Here is a tiny trained network, its code and every weight. The questions are about switching its units off for an input and a class, where a switched-off unit gives its printed mean instead of its output.

import numpy as np


def w(rows, s, z=0):
    codes = np.array(rows[::2]) - 128.0
    scale = np.full(codes.shape[1], s)
    scale[-1] = z or s
    return codes * scale


def norm(h):
    return h / np.sqrt((h * h).mean(-1, keepdims=True) + 1e-5)


def f(y):
    return np.maximum(y, 0)


def log_softmax(a):
    a = a - a.max(-1, keepdims=True)
    return a - np.log(np.exp(a).sum(-1, keepdims=True))


def net(x, mask):
    res = np.array(x, float).reshape(1, 6) / 4 @ E
    u = 0
    for l in range(3):
        y = f(norm(res) @ A[l][:, :-1].T + A[l][:, -1])
        res = res + np.where(mask[u : u + 10], y, B[l][:, -1]) @ B[l][:, :-1]
        u += 10
    return log_softmax(norm(res)[-1] @ U[:, :-1].T + U[:, -1])


A, B = {}, {}
E = w([
[135,71,92,56,198],'x0',
[107,72,180,195,121],'x1',
[90,162,125,201,124],'x2',
[235,61,193,72,110],'x3',
[110,216,211,125,83],'x4',
[153,149,133,107,253],'x5',
],0.0067)
A[0] = w([
[96,157,148,127,99,54],'L0N1',
[195,145,10,133,63,2],'L0N2',
[54,146,148,79,99,33],'L0N3',
[141,143,133,128,70,75],'L0N4',
[90,155,98,140,166,113],'L0N5',
[154,148,84,157,97,62],'L0N6',
[128,189,109,80,140,67],'L0N7',
[195,178,40,143,89,23],'L0N8',
[102,150,80,119,105,81],'L0N9',
[128,176,114,134,120,92],'L0N10',
],0.012,0.0052)
B[0] = w([
[124,89,154,96,84,191],'L0N1',
[4,85,139,75,140,218],'L0N2',
[152,218,83,115,84,179],'L0N3',
[106,128,104,175,171,217],'L0N4',
[89,101,128,134,169,251],'L0N5',
[89,111,171,106,119,170],'L0N6',
[99,142,143,76,130,216],'L0N7',
[70,174,128,149,165,185],'L0N8',
[162,164,120,147,145,197],'L0N9',
[147,69,134,114,107,191],'L0N10',
],0.021,0.0028)
A[1] = w([
[90,155,219,251,30,106],'L1N1',
[181,110,130,127,92,111],'L1N2',
[118,91,80,132,101,3],'L1N3',
[163,179,99,106,98,80],'L1N4',
[191,139,174,131,166,48],'L1N5',
[197,193,204,97,208,72],'L1N6',
[179,61,40,92,76,53],'L1N7',
[191,110,92,155,129,77],'L1N8',
[206,83,117,96,117,159],'L1N9',
[120,174,136,143,51,104],'L1N10',
],0.012,0.0022)
B[1] = w([
[94,44,254,157,124,255],'L1N1',
[110,145,110,138,183,145],'L1N2',
[173,142,134,138,122,142],'L1N3',
[119,146,113,158,95,143],'L1N4',
[152,167,110,154,77,150],'L1N5',
[188,150,160,119,130,176],'L1N6',
[115,82,98,99,104,153],'L1N7',
[121,135,122,96,125,136],'L1N8',
[133,118,136,131,83,158],'L1N9',
[96,133,139,145,67,174],'L1N10',
],0.022,0.0098)
A[2] = w([
[68,148,63,208,198,128],'L2N1',
[93,31,58,75,68,59],'L2N2',
[177,220,175,95,191,4],'L2N3',
[168,114,191,115,157,101],'L2N4',
[251,168,131,198,117,15],'L2N5',
[60,195,58,113,62,83],'L2N6',
[137,117,140,117,141,96],'L2N7',
[147,116,109,224,213,27],'L2N8',
[179,107,131,130,114,118],'L2N9',
[144,161,110,148,176,117],'L2N10',
],0.013,0.0027)
B[2] = w([
[189,183,151,196,185,216],'L2N1',
[147,41,37,135,157,255],'L2N2',
[84,84,143,11,169,198],'L2N3',
[114,151,132,137,52,230],'L2N4',
[253,202,155,125,74,179],'L2N5',
[107,193,60,147,42,193],'L2N6',
[125,142,122,128,113,145],'L2N7',
[206,146,93,215,132,169],'L2N8',
[174,138,139,127,153,165],'L2N9',
[159,122,174,132,151,153],'L2N10',
],0.017,0.0054)
U = w([
[183,34,46,89,126,135],'0',
[39,174,83,134,175,185],'1',
[88,223,81,105,25,1],'2',
[80,75,221,176,75,200],'3',
[195,181,117,197,214,117],'4',
[244,189,157,69,86,182],'5',
[108,161,141,9,187,40],'6',
],0.015,0.0032)

Each question gives the input, the list of numbers given to net, and the class t.
The units are the neurons (one row each of A and B). Each row of codes is followed by its name. A weight is (code - 128) times the scale printed after its matrix; where a second scale follows, it is the last column's (A, B and U).
mask holds one flag per neuron, layer by layer. A switched-off neuron (its flag False) gives its mean, the last column of its row in B, instead of its output. The means were averaged over made-up inputs and are rounded, as every weight is.
A unit's drop is (log p(t) with every unit on - log p(t) with that unit switched off) / (log p(t) with every unit on - log p(t) with every unit switched off).
The circuit of an input: a set's keep is (log p(t) with only the set's units on - log p(t) with every unit switched off) / (log p(t) with every unit on - log p(t) with every unit switched off). Starting from the 12 units with the biggest drops (on a tie, the unit counted first), units are removed one at a time, each time the one whose removal leaves the highest keep (on an exact tie, the one counted first), for as long as the keep stays at least 0.8.
units of the circuit, in order: the units of the circuit, biggest drop first
unit that matters most: the unit with the biggest drop
top k neurons: the k neurons with the biggest drops, biggest first
k most important neurons of layer l: the k neurons of layer l with the biggest drops, biggest first
drop of u: that unit's drop, to one decimal
input [-5,-6,-5,-5,8,6], class 6: top 2 neurons => L0N7, L2N3
input [6,5,-1,6,-5,6], class 5: unit that matters most => L0N2
input [-1,-2,-4,-5,-6,-2], class 1: units of the circuit, in order => L0N2, L1N1
input [-7,4,0,1,-6,6], class 5: units of the circuit, in order => L0N2, L1N1, L2N5
input [0,0,-7,-3,-1,8], class 6: top 2 neurons => L2N3, L1N1
input [2,5,-8,6,3,-5], class 0: units of the circuit, in order => L1N1, L2N2
input [8,-2,5,-7,-2,-6], class 4: units of the circuit, in order => L2N1, L1N1
input [2,0,4,-5,-6,-2], class 4: units of the circuit, in order => L1N1, L2N1
input [-1,-5,-7,-7,0,-1], class 2: top 2 neurons => L1N1, L2N6
input [7,-8,8,-8,7,-2], class 2: top 3 neurons => L2N6, L0N3, L1N1
input [8,1,6,-6,6,-4], class 2: units of the circuit, in order => L0N3, L1N1
input [-3,-4,-6,-1,-3,6], class 6: units of the circuit, in order => L2N3, L1N1
input [-4,-6,-2,1,-8,-5], class 1: units of the circuit, in order => L0N2, L1N1
input [2,-4,-1,6,2,-2], class 5: units of the circuit, in order => L1N1
input [7,-6,-8,7,3,5], class 5: top 2 neurons => L1N6, L0N2
input [-7,-1,-7,-5,0,7], class 6: top 2 neurons => L0N7, L1N1
input [-2,-6,-8,-5,7,5], class 6: 2 most important neurons of layer 0 => L0N7, L0N5
input [3,6,-6,-2,0,-5], class 0: top 3 neurons => L1N7, L0N8, L2N2
input [6,1,3,0,3,5], class 6: top 4 neurons => L2N3, L1N1, L0N5, L0N9
input [8,-6,2,1,1,7], class 6: top 2 neurons => L2N3, L0N7
input [6,-2,4,0,4,-2], class 2: unit that matters most => L0N3
input [-4,-5,-6,-5,8,5], class 2: 3 most important neurons of layer 1 => L1N1, L1N4, L1N10
input [-2,-3,-3,-8,-8,-3], class 1: top 2 neurons => L0N2, L1N1
input [0,2,-2,-4,5,4], class 6: 2 most important neurons of layer 1 => L1N1, L1N10
input [1,-7,2,-5,-7,-4], class 1: drop of L0N2 => 0.5
